Here is a tiny trained network, its code and every weight. The questions are about switching its units off for an input and a target symbol, where a switched-off unit gives its printed mean instead of its output.

import numpy as np


def w(rows, s, z=0):
    codes = np.array(rows[::2]) - 128.0
    scale = np.full(codes.shape[1], s)
    scale[-1] = z or s
    return codes * scale


def f(y):
    return np.maximum(y, 0)


def softmax(a):
    e = np.exp(a - a.max(-1, keepdims=True))
    return e / e.sum(-1, keepdims=True)


def log_softmax(a):
    a = a - a.max(-1, keepdims=True)
    return a - np.log(np.exp(a).sum(-1, keepdims=True))


def net(x, mask):
    ids = ['ΓΘΞΠαζηλσφ'.index(c) for c in x.split()]
    T = len(ids)
    res = E[ids] + P[:T]
    u = 0
    for l in range(2):
        q, k, v = (res @ M[l].T for M in (Q, K, V))
        z = softmax(np.where(np.tri(T) > 0, q @ k.T / 3**0.5, -1e9)) @ v
        res = res + np.where(mask[u], z, O[l][:, -1]) @ O[l][:, :-1]
        u += 1
        y = f(res @ A[l][:, :-1].T + A[l][:, -1])
        res = res + np.where(mask[u : u + 8], y, B[l][:, -1]) @ B[l][:, :-1]
        u += 8
    return log_softmax(res[-1] @ U[:, :-1].T + U[:, -1])


Q, K, V, O, A, B = {}, {}, {}, {}, {}, {}
E = w([
[97,32,168,159,97,203,125,150],'Γ',
[88,13,185,144,126,179,115,99],'Θ',
[92,153,60,70,161,155,163,163],'Ξ',
[124,166,68,96,136,162,189,182],'Π',
[210,89,81,143,151,31,94,100],'α',
[75,150,70,41,170,145,106,158],'ζ',
[98,130,121,2,169,110,142,140],'η',
[86,93,114,172,104,109,51,165],'λ',
[197,186,249,184,111,107,32,117],'σ',
[73,131,198,196,81,46,231,135],'φ',
],0.013)
P = w([
[220,192,48,122,20,198,87,6],'0',
[103,146,69,93,52,114,121,66],'1',
[112,126,83,122,60,131,127,96],'2',
[118,121,93,138,75,126,111,120],'3',
[129,119,99,146,97,119,117,134],'4',
[135,108,115,148,120,119,104,147],'5',
[141,101,128,155,140,112,108,159],'6',
[129,98,142,165,159,110,107,174],'7',
[133,86,153,163,174,102,104,188],'8',
[129,76,162,171,189,98,109,204],'9',
[127,69,180,167,209,86,118,209],'10',
[108,59,208,120,177,51,79,254],'11',
],0.0073)
Q[0] = w([
[88,247,90,28,159,192,191,174],'0.h1',
[126,51,158,177,49,120,116,122],'0.h1',
[54,100,63,42,140,134,185,147],'0.h1',
],0.013)
K[0] = w([
[133,133,79,100,18,132,134,17],'0.h1',
[164,140,155,161,255,65,83,198],'0.h1',
[140,195,110,111,25,161,92,63],'0.h1',
],0.0099)
V[0] = w([
[99,181,192,96,86,236,65,218],'0.h1',
[140,182,238,117,167,58,54,78],'0.h1',
[148,65,129,2,192,151,136,22],'0.h1',
],0.007)
O[0] = w([
[231,85,91,2,78,148,151,245,138],'0.h1',
[76,214,127,77,49,14,81,199,254],'0.h1',
[201,244,191,138,255,114,82,100,88],'0.h1',
],0.0066,0.0064)
A[0] = w([
[163,148,24,167,159,208,238,190,133],'0.n1',
[36,71,141,127,110,115,117,156,132],'0.n2',
[182,136,190,164,102,84,14,66,136],'0.n3',
[204,190,31,151,194,91,99,148,148],'0.n4',
[95,254,139,47,110,94,182,165,108],'0.n5',
[133,162,68,158,134,166,46,120,89],'0.n6',
[198,190,173,64,132,127,138,128,112],'0.n7',
[118,224,91,85,86,210,65,98,1],'0.n8',
],0.0069,0.017)
B[0] = w([
[139,94,153,51,102,111,129,97,150],'0.n1',
[109,118,109,134,108,149,133,95,170],'0.n2',
[167,130,125,171,92,113,154,139,247],'0.n3',
[70,147,127,104,165,98,152,149,188],'0.n4',
[137,163,119,117,108,161,190,163,174],'0.n5',
[123,144,58,150,158,170,127,76,130],'0.n6',
[76,128,111,132,125,158,160,156,153],'0.n7',
[249,147,100,115,126,115,65,76,128],'0.n8',
],0.013,0.011)
Q[1] = w([
[152,210,131,61,125,89,173,126],'1.h1',
[22,173,69,2,242,200,198,55],'1.h1',
[125,152,203,157,73,189,110,131],'1.h1',
],0.0096)
K[1] = w([
[194,185,85,136,44,88,159,104],'1.h1',
[197,172,82,117,157,254,178,55],'1.h1',
[94,37,144,52,104,137,191,226],'1.h1',
],0.0084)
V[1] = w([
[175,76,241,96,94,206,246,83],'1.h1',
[113,101,127,73,105,96,245,254],'1.h1',
[54,63,76,47,172,143,36,150],'1.h1',
],0.0079)
O[1] = w([
[134,79,255,218,18,76,223,178,83],'1.h1',
[218,152,79,226,140,187,226,78,229],'1.h1',
[152,193,160,45,106,117,157,8,7],'1.h1',
],0.0062,0.013)
A[1] = w([
[98,101,40,8,200,155,103,166,102],'1.n1',
[86,2,99,104,206,124,141,135,142],'1.n2',
[185,125,82,184,93,175,176,152,128],'1.n3',
[227,94,152,153,165,74,107,53,210],'1.n4',
[147,163,124,7,120,52,138,172,116],'1.n5',
[93,227,201,39,177,125,78,84,3],'1.n6',
[145,79,234,81,144,223,138,80,83],'1.n7',
[46,143,200,82,155,132,149,189,126],'1.n8',
],0.0079,0.0064)
B[1] = w([
[167,100,255,120,116,132,171,160,188],'1.n1',
[149,185,136,141,25,163,122,103,163],'1.n2',
[79,103,148,86,164,100,94,101,253],'1.n3',
[43,69,182,19,183,137,129,163,161],'1.n4',
[117,92,126,225,184,182,139,83,154],'1.n5',
[186,29,113,170,123,38,29,107,143],'1.n6',
[156,205,45,160,207,42,92,214,144],'1.n7',
[95,140,86,171,89,82,38,91,149],'1.n8',
],0.0089,0.018)
U = w([
[153,143,197,97,92,161,161,118,140],'Γ',
[249,191,89,184,30,73,150,153,169],'Θ',
[135,137,95,53,50,148,114,74,254],'Ξ',
[131,201,177,182,170,187,166,125,152],'Π',
[144,187,191,57,82,39,179,147,54],'α',
[112,74,159,97,120,135,91,147,32],'ζ',
[19,113,136,177,126,113,161,71,54],'η',
[57,150,2,70,199,53,62,95,156],'λ',
[193,89,135,143,170,163,133,133,117],'σ',
[87,60,134,92,172,209,128,190,101],'φ',
],0.0069,0.0068)

Each question gives the input, a string of symbols that net reads in full, and the target symbol t.
The units are the heads (3 rows each of Q, K, V and O) and the neurons (one row each of A and B). Each row of codes is followed by its name. A weight is (code - 128) times the scale printed after its matrix; where a second scale follows, it is the last column's (O, A, B and U).
mask holds one flag per unit, layer by layer, with each layer's heads first. A switched-off unit (its flag False) gives its mean, the last column of its rows in O or B, instead of its output. The means were averaged over made-up inputs and are rounded, as every weight is.
A unit's drop is (log p(t) with every unit on - log p(t) with that unit switched off) / (log p(t) with every unit on - log p(t) with every unit switched off).
The circuit of an input: a set's keep is (log p(t) with only the set's units on - log p(t) with every unit switched off) / (log p(t) with every unit on - log p(t) with every unit switched off). Starting from the 12 units with the biggest drops (on a tie, the unit counted first), units are removed one at a time, each time the one whose removal leaves the highest keep (on an exact tie, the one counted first), for as long as the keep stays at least 0.8.
circuit, biggest first: the units of the circuit, biggest drop first
top k neurons: the k neurons with the biggest drops, biggest first
top k neurons in layer l: the k neurons of layer l with the biggest drops, biggest first
input σ Θ λ η α σ, target α: top 4 neurons : (1.n4; 0.n3; 0.n5; 1.n5)
input ζ σ α σ σ η, target σ: top 4 neurons in layer 1 : (1.n1; 1.n6; 1.n5; 1.n3)
input λ α σ η λ Γ σ α η σ, target λ: top neuron : (1.n1)
input Ξ α σ α ζ α σ α Ξ Ξ Ξ, target λ: top 2 neurons : (0.n1; 0.n3)
input α ζ ζ σ Γ Ξ Γ σ α Γ Ξ Π, target ζ: top 3 neurons : (1.n1; 0.n3; 1.n6)
input Θ η α ζ σ α Ξ α σ Ξ Ξ, target η: top 2 neurons : (1.n8; 1.n5)
input σ λ Γ σ σ η, target φ: top 2 neurons in layer 0 : (0.n5; 0.n3)
input Π Ξ σ η α σ σ σ, target Θ: circuit, biggest first : (0.h1; 1.n4)
input Π η φ σ ζ, target α: top 2 neurons : (0.n1; 1.n7)
input σ Ξ Ξ, target φ: circuit, biggest first : (0.n3; 1.h1)
input Ξ Γ Π, target λ: top 3 neurons in layer 1 : (1.n7; 1.n1; 1.n2)
input σ φ σ λ Γ α σ Θ η α σ α, target Θ: top 4 neurons : (1.n3; 0.n3; 0.n2; 0.n4)
input Θ α φ α σ Ξ λ σ α ζ σ η, target η: top 2 neurons in layer 1 : (1.n8; 1.n5)
input σ α σ Π, target φ: top 2 neurons : (0.n3; 1.n3)
input α α ζ σ α Θ α σ, target λ: circuit, biggest first : (1.h1; 1.n1; 0.n5)
input η Ξ α σ σ σ σ α σ Ξ, target Π: circuit, biggest first : (0.h1; 0.n5; 0.n7; 1.h1)
input α Ξ η, target ζ: top 4 neurons : (1.n1; 1.n6; 0.n6; 0.n3)
input λ σ Π σ σ σ Θ Ξ, target Γ: top 2 neurons : (1.n1; 1.n2)
input Θ σ σ Π η ζ Γ Ξ α σ Ξ α, target Θ: top 2 neurons in layer 1 : (1.n3; 1.n2)
input α σ η ζ ζ, target ζ: top 3 neurons in layer 1 : (1.n1; 1.n6; 1.n8)
